Below is a small trained network, with its code and all its weights. Each question gives an input and a target symbol and asks what happens when units are switched off, that is, made to give their printed mean instead of their output.

import numpy as np


def w(rows, s, z=0):
    codes = np.array(rows[::2]) - 128.0
    scale = np.full(codes.shape[1], s)
    scale[-1] = z or s
    return codes * scale


def f(y):
    return y / 2 * (1 + np.tanh(0.7978845608 * (y + 0.044715 * y**3)))


def softmax(a):
    e = np.exp(a - a.max(-1, keepdims=True))
    return e / e.sum(-1, keepdims=True)


def log_softmax(a):
    a = a - a.max(-1, keepdims=True)
    return a - np.log(np.exp(a).sum(-1, keepdims=True))


def net(x, mask):
    ids = ['ΓΣβζτψω'.index(c) for c in x.split()]
    T = len(ids)
    res = E[ids] + P[:T]
    u = 0
    for l in range(2):
        r = res
        for j in range(2):
            rows = slice(2 * j, 2 * j + 2)
            q, k, v = (r @ M[l][rows].T for M in (Q, K, V))
            z = softmax(np.where(np.tri(T) > 0, q @ k.T / 2**0.5, -1e9)) @ v
            o = O[l][rows]
            res = res + np.where(mask[u + j], z, o[:, -1]) @ o[:, :-1]
        u += 2
        y = f(res @ A[l][:, :-1].T + A[l][:, -1])
        res = res + np.where(mask[u : u + 8], y, B[l][:, -1]) @ B[l][:, :-1]
        u += 8
    return log_softmax(res[-1] @ U[:, :-1].T + U[:, -1])


Q, K, V, O, A, B = {}, {}, {}, {}, {}, {}
E = w([
[144,118,133,218],'Γ',
[199,153,64,195],'Σ',
[152,156,97,231],'β',
[233,82,78,148],'ζ',
[253,122,48,158],'τ',
[131,5,222,195],'ψ',
[222,17,175,159],'ω',
],0.0081)
P = w([
[52,164,119,35],'0',
[65,112,75,107],'1',
[151,168,177,91],'2',
[78,94,62,143],'3',
[183,142,172,135],'4',
[95,84,58,169],'5',
[196,124,160,169],'6',
[107,75,60,192],'7',
[216,113,158,190],'8',
[122,67,62,209],'9',
[236,98,152,201],'10',
[130,63,63,230],'11',
[254,78,157,218],'12',
[143,70,88,247],'13',
],0.0082)
Q[0] = w([
[205,74,107,250],'L0H0',
[60,84,79,68],'L0H0',
[124,97,57,158],'L0H1',
[224,127,156,254],'L0H1',
],0.032)
K[0] = w([
[174,52,129,192],'L0H0',
[143,123,230,3],'L0H0',
[215,135,139,74],'L0H1',
[144,66,78,240],'L0H1',
],0.028)
V[0] = w([
[226,207,13,100],'L0H0',
[200,6,113,18],'L0H0',
[88,2,201,57],'L0H1',
[46,170,174,193],'L0H1',
],0.017)
O[0] = w([
[173,48,182,41,1],'L0H0',
[199,61,9,82,234],'L0H0',
[230,88,136,190,87],'L0H1',
[95,207,177,113,49],'L0H1',
],0.015,0.0051)
A[0] = w([
[182,168,255,194,163],'L0N0',
[246,195,143,159,67],'L0N1',
[64,84,129,182,135],'L0N2',
[37,7,184,192,192],'L0N3',
[79,49,79,123,176],'L0N4',
[151,58,196,187,252],'L0N5',
[89,196,8,87,98],'L0N6',
[226,69,198,132,131],'L0N7',
],0.0074,0.0038)
B[0] = w([
[89,167,168,255,196],'L0N0',
[22,52,126,49,200],'L0N1',
[107,131,81,67,176],'L0N2',
[163,169,51,22,177],'L0N3',
[152,241,141,88,247],'L0N4',
[232,151,55,176,188],'L0N5',
[92,5,162,166,212],'L0N6',
[51,186,160,178,206],'L0N7',
],0.009,0.011)
Q[1] = w([
[86,144,211,118],'L1H0',
[200,139,193,119],'L1H0',
[150,120,106,248],'L1H1',
[131,72,137,137],'L1H1',
],0.016)
K[1] = w([
[60,111,210,184],'L1H0',
[189,3,227,154],'L1H0',
[147,59,34,235],'L1H1',
[213,86,142,166],'L1H1',
],0.012)
V[1] = w([
[90,76,250,169],'L1H0',
[9,82,41,106],'L1H0',
[154,108,134,112],'L1H1',
[188,71,253,78],'L1H1',
],0.0056)
O[1] = w([
[37,36,254,151,54],'L1H0',
[110,78,71,34,157],'L1H0',
[162,99,104,106,108],'L1H1',
[125,43,44,21,5],'L1H1',
],0.0034,0.017)
A[1] = w([
[127,196,94,19,128],'L1N0',
[111,163,183,1,61],'L1N1',
[25,132,187,167,195],'L1N2',
[162,71,172,136,44],'L1N3',
[167,168,119,226,67],'L1N4',
[60,169,90,108,78],'L1N5',
[10,144,103,171,73],'L1N6',
[34,84,215,25,2],'L1N7',
],0.0081,0.005)
B[1] = w([
[176,128,221,92,186],'L1N0',
[23,80,44,135,173],'L1N1',
[173,166,54,87,231],'L1N2',
[146,74,115,154,123],'L1N3',
[100,89,131,75,250],'L1N4',
[162,97,132,136,163],'L1N5',
[92,115,209,170,232],'L1N6',
[233,104,151,248,167],'L1N7',
],0.016,0.019)
U = w([
[102,236,150,127,253],'Γ',
[204,44,231,188,64],'Σ',
[213,155,182,233,34],'β',
[253,154,202,129,109],'ζ',
[112,76,191,66,120],'τ',
[15,60,141,177,143],'ψ',
[167,140,34,146,145],'ω',
],0.0045,0.0039)

Each question gives the input, a string of symbols that net reads in full, and the target symbol t.
The units are the heads (2 rows each of Q, K, V and O) and the neurons (one row each of A and B). Each row of codes is followed by its name. A weight is (code - 128) times the scale printed after its matrix; where a second scale follows, it is the last column's (O, A, B and U).
mask holds one flag per unit, layer by layer, with each layer's heads first. A switched-off unit (its flag False) gives its mean, the last column of its rows in O or B, instead of its output. The means were averaged over made-up inputs and are rounded, as every weight is.
A unit's drop is (log p(t) with every unit on - log p(t) with that unit switched off) / (log p(t) with every unit on - log p(t) with every unit switched off).
The circuit of an input: a set's keep is (log p(t) with only the set's units on - log p(t) with every unit switched off) / (log p(t) with every unit on - log p(t) with every unit switched off). Starting from the 12 units with the biggest drops (on a tie, the unit counted first), units are removed one at a time, each time the one whose removal leaves the highest keep (on an exact tie, the one counted first), for as long as the keep stays at least 0.8.
units of the circuit, in order: the units of the circuit, biggest drop first
k most important neurons: the k neurons with the biggest drops, biggest first
top k neurons in layer l: the k neurons of layer l with the biggest drops, biggest first
input Γ ζ ψ Γ Γ Γ Γ ω ω Γ β ψ, target ψ: 2 most important neurons => (L1N4 L1N2)
input Σ β β β Γ Σ Σ Γ τ β, target τ: units of the circuit, in order => (L0N3 L1N0 L0H1 L0H0)
input ψ ζ τ ψ Σ Γ ζ, target Γ: units of the circuit, in order => (L0H0 L1N2 L0H1)
input Γ τ ζ Γ ω Γ Γ ψ Σ ζ Γ ζ ω ζ, target ω: units of the circuit, in order => (L0H0)
input ψ Γ ζ Γ Σ τ ψ τ ω, target τ: units of the circuit, in order => (L0H1 L0H0)
input ψ Γ Γ ζ τ Γ, target τ: 2 most important neurons => (L1N0 L1N1)
input Γ ζ ψ Γ Σ β τ, target β: units of the circuit, in order => (L1N7 L0H1 L0H0 L1N4)
input ψ ψ ω Γ ω Σ ψ Γ ω Γ β Σ Γ Σ, target Σ: top 3 neurons in layer 1 => (L1N7 L1N0 L1N1)
input ω Σ ω Σ ψ ψ τ ω β ψ τ, target ψ: 2 most important neurons => (L0N1 L1N2)
input Γ Γ Γ β ω, target β: top 2 neurons in layer 0 => (L0N4 L0N0)
input ψ ψ β ζ β Γ Σ Σ Σ ω ψ τ Γ ω, target ω: units of the circuit, in order => (L0H0 L1N6)
input τ ω Γ ψ Γ Γ ψ Γ Γ ψ ζ Σ ζ τ, target τ: 2 most important neurons => (L1N0 L1N1)
input ψ ω τ ψ Γ β ω, target β: 2 most important neurons => (L1N7 L0N0)
input β Γ Γ ω β β ω Γ Γ Σ ψ, target Σ: 4 most important neurons => (L1N7 L1N0 L0N3 L1N1)
input ζ ω Γ Γ Γ ω Γ ω τ, target ω: 2 most important neurons => (L1N6 L1N0)
input Γ Γ Γ ω Γ β ψ Σ Γ, target Σ: units of the circuit, in order => (L0H0 L1H0)
input β Γ ψ τ ψ Γ ψ ω Γ ζ Σ, target ζ: top 2 neurons in layer 1 => (L1N0 L1N1)
input Σ Γ Γ ψ Σ ω ω τ ψ Γ, target ψ: 4 most important neurons => (L0N6 L1N6 L1N0 L1N7)
input Σ Γ ψ ψ ζ ζ ω, target ζ: most important neuron => (L0N4)
input Γ ψ Σ τ Γ ψ ψ β β, target β: top 3 neurons in layer 0 => (L0N0 L0N5 L0N4)
input ψ Γ Γ, target Γ: units of the circuit, in order => (L1N2 L0H0 L0H1)
input ψ ψ ψ Σ ω, target Σ: 4 most important neurons => (L1N7 L1N0 L1N1 L1N2)
input Σ Σ Γ Γ Γ ψ Γ ψ Γ Γ Σ ω Γ, target ω: units of the circuit, in order => (L1N6 L0H0)
